Below is a small trained network, with its code and all its weights. Each question gives an input and a class and asks what happens when units are switched off, that is, made to give their printed mean instead of their output.

import numpy as np


def w(rows, s, z=0):
    codes = np.array(rows[::2]) - 128.0
    scale = np.full(codes.shape[1], s)
    scale[-1] = z or s
    return codes * scale


def norm(h):
    return h / np.sqrt((h * h).mean(-1, keepdims=True) + 1e-5)


def f(y):
    return np.maximum(y, 0)


def log_softmax(a):
    a = a - a.max(-1, keepdims=True)
    return a - np.log(np.exp(a).sum(-1, keepdims=True))


def net(x, mask):
    res = np.array(x, float).reshape(1, 7) / 4 @ E
    u = 0
    for l in range(2):
        y = f(norm(res) @ A[l][:, :-1].T + A[l][:, -1])
        res = res + np.where(mask[u : u + 14], y, B[l][:, -1]) @ B[l][:, :-1]
        u += 14
    return log_softmax(norm(res)[-1] @ U[:, :-1].T + U[:, -1])


A, B = {}, {}
E = w([
[127,126,124,129,129],'x0',
[126,129,125,128,129],'x1',
[142,124,190,253,123],'x2',
[20,108,198,124,176],'x3',
[99,126,151,124,26],'x4',
[128,129,130,127,129],'x5',
[128,131,129,128,128],'x6',
],0.0036)
A[0] = w([
[193,214,35,73,96,163],'0.n1',
[134,111,120,129,132,55],'0.n2',
[136,130,132,123,127,60],'0.n3',
[94,149,162,199,142,39],'0.n4',
[95,173,177,218,145,43],'0.n5',
[85,121,143,118,2,199],'0.n6',
[107,148,144,159,136,58],'0.n7',
[185,190,40,88,80,111],'0.n8',
[131,129,132,128,130,102],'0.n9',
[222,88,128,227,108,47],'0.n10',
[141,149,101,101,108,37],'0.n11',
[124,142,127,131,132,9],'0.n12',
[234,102,126,216,102,50],'0.n13',
[76,84,169,78,155,93],'0.n14',
],0.0041,0.0013)
B[0] = w([
[179,24,233,182,148,251],'0.n1',
[138,131,135,138,140,128],'0.n2',
[139,124,133,142,125,128],'0.n3',
[227,77,168,101,126,188],'0.n4',
[245,42,167,107,127,211],'0.n5',
[119,98,164,69,10,251],'0.n6',
[147,104,148,122,125,149],'0.n7',
[177,44,225,175,139,229],'0.n8',
[125,128,125,134,130,128],'0.n9',
[79,241,95,84,149,236],'0.n10',
[131,108,163,153,136,149],'0.n11',
[170,97,119,123,114,128],'0.n12',
[54,254,72,66,153,237],'0.n13',
[109,191,76,86,116,210],'0.n14',
],0.0032,0.0026)
A[1] = w([
[82,194,108,129,16,130],'1.n1',
[198,136,83,122,131,143],'1.n2',
[116,180,82,179,37,4],'1.n3',
[80,109,81,110,184,29],'1.n4',
[147,219,24,160,194,87],'1.n5',
[105,137,159,195,98,54],'1.n6',
[111,172,146,198,168,106],'1.n7',
[51,93,219,220,152,112],'1.n8',
[168,142,75,207,89,156],'1.n9',
[110,41,163,90,106,239],'1.n10',
[195,87,143,187,233,132],'1.n11',
[83,144,49,121,254,81],'1.n12',
[118,167,88,172,50,26],'1.n13',
[162,112,57,72,110,134],'1.n14',
],0.0047,0.002)
B[1] = w([
[128,87,102,125,254,207],'1.n1',
[52,113,109,171,121,174],'1.n2',
[168,145,179,46,234,161],'1.n3',
[185,196,210,104,150,155],'1.n4',
[78,141,110,194,39,179],'1.n5',
[177,139,144,83,103,154],'1.n6',
[89,126,67,142,91,164],'1.n7',
[214,93,63,102,104,202],'1.n8',
[87,187,162,84,129,179],'1.n9',
[115,181,104,195,111,254],'1.n10',
[64,89,53,85,178,223],'1.n11',
[254,162,213,125,67,197],'1.n12',
[194,151,193,46,224,156],'1.n13',
[90,108,174,245,149,169],'1.n14',
],0.0049,0.0036)
U = w([
[159,49,71,149,193,173],'0',
[168,208,193,74,164,184],'1',
[167,64,169,153,31,162],'2',
[4,133,127,81,97,2],'3',
[94,225,62,192,123,63],'4',
],0.014,0.0019)

Each question gives the input, the list of numbers given to net, and the class t.
The units are the neurons (one row each of A and B). Each row of codes is followed by its name. A weight is (code - 128) times the scale printed after its matrix; where a second scale follows, it is the last column's (A, B and U).
mask holds one flag per neuron, layer by layer. A switched-off neuron (its flag False) gives its mean, the last column of its row in B, instead of its output. The means were averaged over made-up inputs and are rounded, as every weight is.
A unit's drop is (log p(t) with every unit on - log p(t) with that unit switched off) / (log p(t) with every unit on - log p(t) with every unit switched off).
most important unit: the unit with the biggest drop
top k neurons: the k neurons with the biggest drops, biggest first
k most important neurons of layer l: the k neurons of layer l with the biggest drops, biggest first
input [-1,-4,1,-3,-6,-8,0], class 4: most important unit : 1.n5
input [0,-8,1,-6,-8,4,-4], class 4: top 2 neurons : (1.n5 0.n13)
input [4,1,2,8,0,1,4], class 0: 2 most important neurons of layer 1 : (1.n8 1.n12)
input [1,-6,-7,0,-2,-3,8], class 0: top 4 neurons : (0.n1 0.n13 0.n10 0.n8)
input [6,-7,1,0,3,2,8], class 1: top 3 neurons : (0.n1 0.n8 1.n1)
input [5,5,6,1,-1,-3,3], class 0: top 2 neurons : (0.n5 1.n11)
input [6,2,1,-5,0,6,2], class 4: 3 most important neurons of layer 0 : (0.n13 0.n10 0.n5)
input [0,0,-8,-1,5,3,3], class 2: 4 most important neurons of layer 0 : (0.n1 0.n8 0.n13 0.n10)
input [7,-7,6,-1,-2,8,-4], class 4: top 2 neurons : (0.n13 0.n10)
input [-4,7,7,4,0,6,1], class 0: 4 most important neurons of layer 1 : (1.n11 1.n12 1.n8 1.n5)
input [5,-2,-8,-2,1,-5,0], class 2: top 2 neurons : (1.n1 1.n11)
input [3,0,-5,8,-2,3,-7], class 1: 2 most important neurons of layer 1 : (1.n12 1.n4)
input [-6,-7,7,-1,-2,-2,-5], class 4: top 3 neurons : (0.n13 0.n10 0.n1)
input [5,-7,7,-4,-1,1,3], class 4: most important unit : 1.n5
input [4,6,1,7,5,-3,7], class 2: 3 most important neurons of layer 0 : (0.n13 0.n10 0.n5)
input [-8,6,1,-8,4,8,2], class 1: 2 most important neurons of layer 0 : (0.n13 0.n10)
input [-2,7,7,-8,-1,7,4], class 4: top 2 neurons : (1.n5 0.n6)
input [-5,-4,1,0,-6,7,4], class 4: top 2 neurons : (0.n1 1.n5)
input [5,3,6,-6,0,8,-6], class 4: top 2 neurons : (1.n5 0.n6)
input [4,-2,2,8,2,-6,-1], class 2: most important unit : 1.n8
input [0,8,7,-7,0,1,-8], class 4: top 2 neurons : (1.n5 0.n6)
